Read these off the row that follows.
1) The entry just left of 69?
2) The 3rd entry from the right?
3) The third smallest entry?
102,169,137,90,88,111,69,76,73,114,123
1) 111
2) 73
3) 76

array([[ 87,  66, 120, 106,  85, 117, 124, 115, 131, 108, 125,  68],
       [103, 100,  77, 113, 116, 117, 114,  95,  90, 125, 109, 110],
       [139, 118,  69, 121, 110, 107, 108, 126,  85,  79,  82, 104],
       [ 68,  81, 130,  82,  73,  70,  72, 102,  99,  97,  85, 102],
       [103, 103, 113, 118,  75, 102,  87,  99,  76,  95, 117,  80],
       [127, 107,  62, 120, 119, 131, 110, 102,  76, 100, 129, 109],
       [ 95,  71,  77, 146, 105, 117, 160,  76,  53, 110,  76, 151]])
Rows and columns are numbered from 1.
Read off the entry directly below 116.
110
The entry directly above the largest entry is 110
The bottom-right entry is 151
Read off the top-left entry.
87
The entry in the bottom-left corner: 95
The entry at row 3, column 1: 139
The entry in row 1 and column 3: 120
The entry at row 3, column 3: 69
Read off the entry directly above the smallest entry.
76
Read off the entry at row 1, column 2.
66
The entry just right of 116 -> 117
Read off the entry just right of the smallest entry.
110
Read off the entry in row 2 and column 2.
100
Read off the bottom entry of the column that holds the smallest entry.
53
Read off the entry just left of 130.
81
The entry at row 2, column 1: 103
Read off the largest entry.
160
Read off the entry just right of the largest entry.
76
Read off the entry directly above 72.
108
Read off the top entry of the column that holds the largest entry.
124
Read off the entry in row 3 and column 2.
118
The entry directly below 80 -> 109
Read off the entry directly above 126.
95

[[104 108 102  99  81  85 109 101 112  94  95 109 109  95  98  94]
 [ 91  85 171 114  80  97  92 162 140  92  69 127 108  97 104 115]
 [106 107  61  94 109 103 107  65  78 109 114  88  99 101 101  91]
 [ 93  92 147 109  78 101  91 143 125  94  88 116 106 103  98 109]
 [ 99  96 124 103  93  98  99 119 112  97  88 105 102  96 102 101]
 [107  97 101  96 109 110  96  98  98  94  96  95  94 103 105 106]
 [100  97 111 100  94 100  98 108 104 103 100 101 100 103  95 100]]
Counting starts at 1.
Give the entry directly above the smallest entry.
171
Give the top entry of the column that holds the largest entry.
102
Give the entry just right of 61.
94
The bottom-right entry -> 100
The entry just left of the smallest entry is 107
Give the entry in row 3 and column 1.
106
Give the bottom-left entry.
100
The minimum is 61
The entry just left of the largest entry: 85
Give the entry in the top-left corner.
104
Give the entry in the top-right corner.
94
Give the entry in row 2 and column 1.
91
The entry just right of 143 -> 125
The entry just right of 171 is 114
Give the bottom entry of the column that holds the largest entry.
111

Questions about the table below.
1) Which number is the third-last entry, reading row by row?
2) Which number is the largest entry in the first row?
3) Which number is the bottom entry of the column that holds the largest entry?
4) Which number is the bottom entry of the column that holds the smallest entry?
5) Which number is the entry in the top-left corner?
6) Which number is the first entry of the largest entry's row?
7) Which number is the last entry of the smallest entry's row?
8) Which number is the entry just left of the smallest entry?
array([[ 97,  98, 116,  98, 102, 100, 100,  97, 117],
       [108, 153, 103, 106,  96, 106, 101, 111, 101],
       [104, 110, 102, 104, 100, 133, 101, 111, 103],
       [109, 154, 106, 106,  94, 105, 101, 112, 102],
       [ 99, 117, 103,  98, 102, 118, 100, 102, 105],
       [ 97,  97,  99,  98, 102, 138, 100,  96, 105]])
1) 100
2) 117
3) 97
4) 102
5) 97
6) 109
7) 102
8) 106

array([[ 49,  65,  81, 117,  82, 141, 103],
       [ 49,  75,  95, 110,  93, 103, 131],
       [ 74,  94, 114,  99, 108,  85, 144],
       [ 98, 113,  81, 106,  89, 103,  48],
       [ 86,  75,  76, 114,  82, 131,  61],
       [ 74,  84,  85, 110,  89, 113, 103],
       [135, 142,  90,  95, 101,  85,  61],
       [135, 142,  95,  92, 108,  66,  75],
       [122, 113, 119,  88, 112,  66, 131],
       [135,  84,  85, 103,  85, 141,  34],
       [ 86,  94,  81, 110,  89, 113,  75],
       [ 49,  84, 100, 106, 101,  94, 144],
       [ 49,  65,  81, 117,  82, 131, 103]])
What is the bottom-left entry?
Answer: 49
The 5th entry from the end, reading row by row is 81
What is the second entry, reading row by row?
Answer: 65
What is the top-left entry?
Answer: 49
The entry just right of the centre entry is 101
The last entry, reading row by row: 103
The smallest entry in the last column: 34
The entry directly above 93: 82
What is the entry in the top-right corner?
Answer: 103
The entry just left of the smallest entry: 141
What is the fourth-last entry, reading row by row?
Answer: 117
The entry directly below the smallest entry is 75
The second entry on the diagonal from the top-right corner: 103
What is the second-last entry, reading row by row?
Answer: 131
What is the second smallest entry?
Answer: 48
The second entry on the main diagonal -> 75
What is the entry directly above the smallest entry?
Answer: 131
What is the centre entry?
Answer: 95
The 3rd entry on the diagonal from the top-right corner: 108
What is the entry directly above the centre entry?
Answer: 110
The largest entry in the first row -> 141
What is the 3rd entry, reading row by row?
Answer: 81

M =
array([[ 99, 146,  83, 143,  85],
       [ 49,  83,  74, 157,  70]])
Counting starts at 1.
Report the entry in the top-right corner.
85
The entry directly below 85 -> 70
The entry in the top-left corner -> 99
The entry at row 2, column 3 is 74
Report the entry just left of 70.
157

[158,  87, 166, 103,  67,  38, 126, 118, 106, 155, 117]
Find the entry just right of the largest entry.
Answer: 103
The entry just right of 158 is 87
The entry just right of 103: 67
The entry just right of the smallest entry -> 126

[84, 46, 103, 102, 83, 119, 99, 112, 74, 121, 114, 129, 174, 104]
Read off the entry just left of 46.
Answer: 84
Read off the entry just left of 102.
Answer: 103
The entry just right of 84 is 46

Read these off the row that follows.
1) The third entry from the left?
2) The 1st entry from the left?
3) The 2nd entry from the right?
4) The last entry?
[142,  86, 156,  79,  86, 124,  77, 168]
1) 156
2) 142
3) 77
4) 168

Read these off the matrix that follows.
1) Report the first entry in reading order.
2) Report the entry directly below the smallest entry.
3) Report the top entry of the column that holds the smallest entry.
4) Report the last entry, reading row by row.
5) Report the top-right entry.
6) Report the entry just right of the smallest entry.
7) Report the entry directly below 86.
8) Report the first entry of the largest entry's row.
119,86,91,80,55,103,127,89,54,90,84,83,104,111
119,75,110,119,28,80,127,110,57,137,111,88,131,111
106,83,106,69,52,53,121,74,90,90,72,90,100,121
1) 119
2) 52
3) 55
4) 121
5) 111
6) 80
7) 75
8) 119

Questions about the row below.
1) Report the 3rd entry from the left.
2) Report the second largest entry.
3) Report the last entry.
4) Report the second entry from the end.
[61, 100, 155, 102, 79, 126, 102, 104, 122]
1) 155
2) 126
3) 122
4) 104

array([[112, 125, 107, 153,  95,  66,  82,  76, 107, 109,  96,  94,  55],
       [109,  74, 117,  55,  91, 145, 104, 115,  99,  90, 129, 111, 133],
       [125, 150,  93, 121,  77,  78, 111,  93,  99, 147, 112, 106,  99]])
Indices start at 1.
The entry at row 1, column 1 is 112
The entry in row 1 and column 2: 125
The bottom-right entry is 99
Read off the entry in row 2 and column 1.
109
The top-right entry is 55
Read off the entry directly above the centre entry.
82
Read off the entry in the bottom-left corner.
125
Read off the entry in row 2 and column 3.
117
Read off the largest entry.
153
Read off the entry just left of the centre entry.
145
The entry in row 1 and column 3 -> 107
The entry directly above 77 -> 91
Read off the entry at row 3, column 2.
150
Read off the bottom entry of the column that holds the largest entry.
121
The entry directly above 147 -> 90
The entry in row 3 and column 3: 93

B =
array([[107, 118,  98,  94,  87, 106, 119],
       [ 73,  97, 126,  53, 102, 121, 109],
       [102,  99, 145,  60,  89, 148, 117],
       [127,  92,  72, 140,  99,  76, 104],
       [ 77, 109, 121,  69, 110, 119, 104],
       [ 68,  80,  90, 152, 114,  84,  99],
       [140, 112, 104,  44,  96, 110,  95]])
Read off the entry directly below the centre entry.
69
Read off the bottom entry of the column that holds the largest entry.
44
Read off the 2nd largest entry.
148
Read off the entry in the top-left corner.
107
Read off the second entry from the end, reading row by row.
110
The entry just left of 89 is 60
Read off the entry in the top-right corner.
119
Read off the largest entry in the last row.
140
Read off the last entry in the row that holds the largest entry.
99
The centre entry -> 140
The second entry on the diagonal from the top-right corner: 121
The third-last entry, reading row by row is 96
The last entry of the smallest entry's row is 95
Read off the fifth-last entry, reading row by row.
104
Read off the top entry of the column that holds the smallest entry.
94
The entry just right of 152 is 114
Read off the first entry of the largest entry's row.
68
The entry just right of 73 -> 97
Read off the entry just left of 53.
126
Read off the entry just left of the centre entry.
72
The 5th entry, reading row by row -> 87
The entry just left of 76 -> 99
The entry just left of 72: 92
Read off the second smallest entry.
53
Read off the entry just left of 94.
98
Read off the entry directly below 76.
119
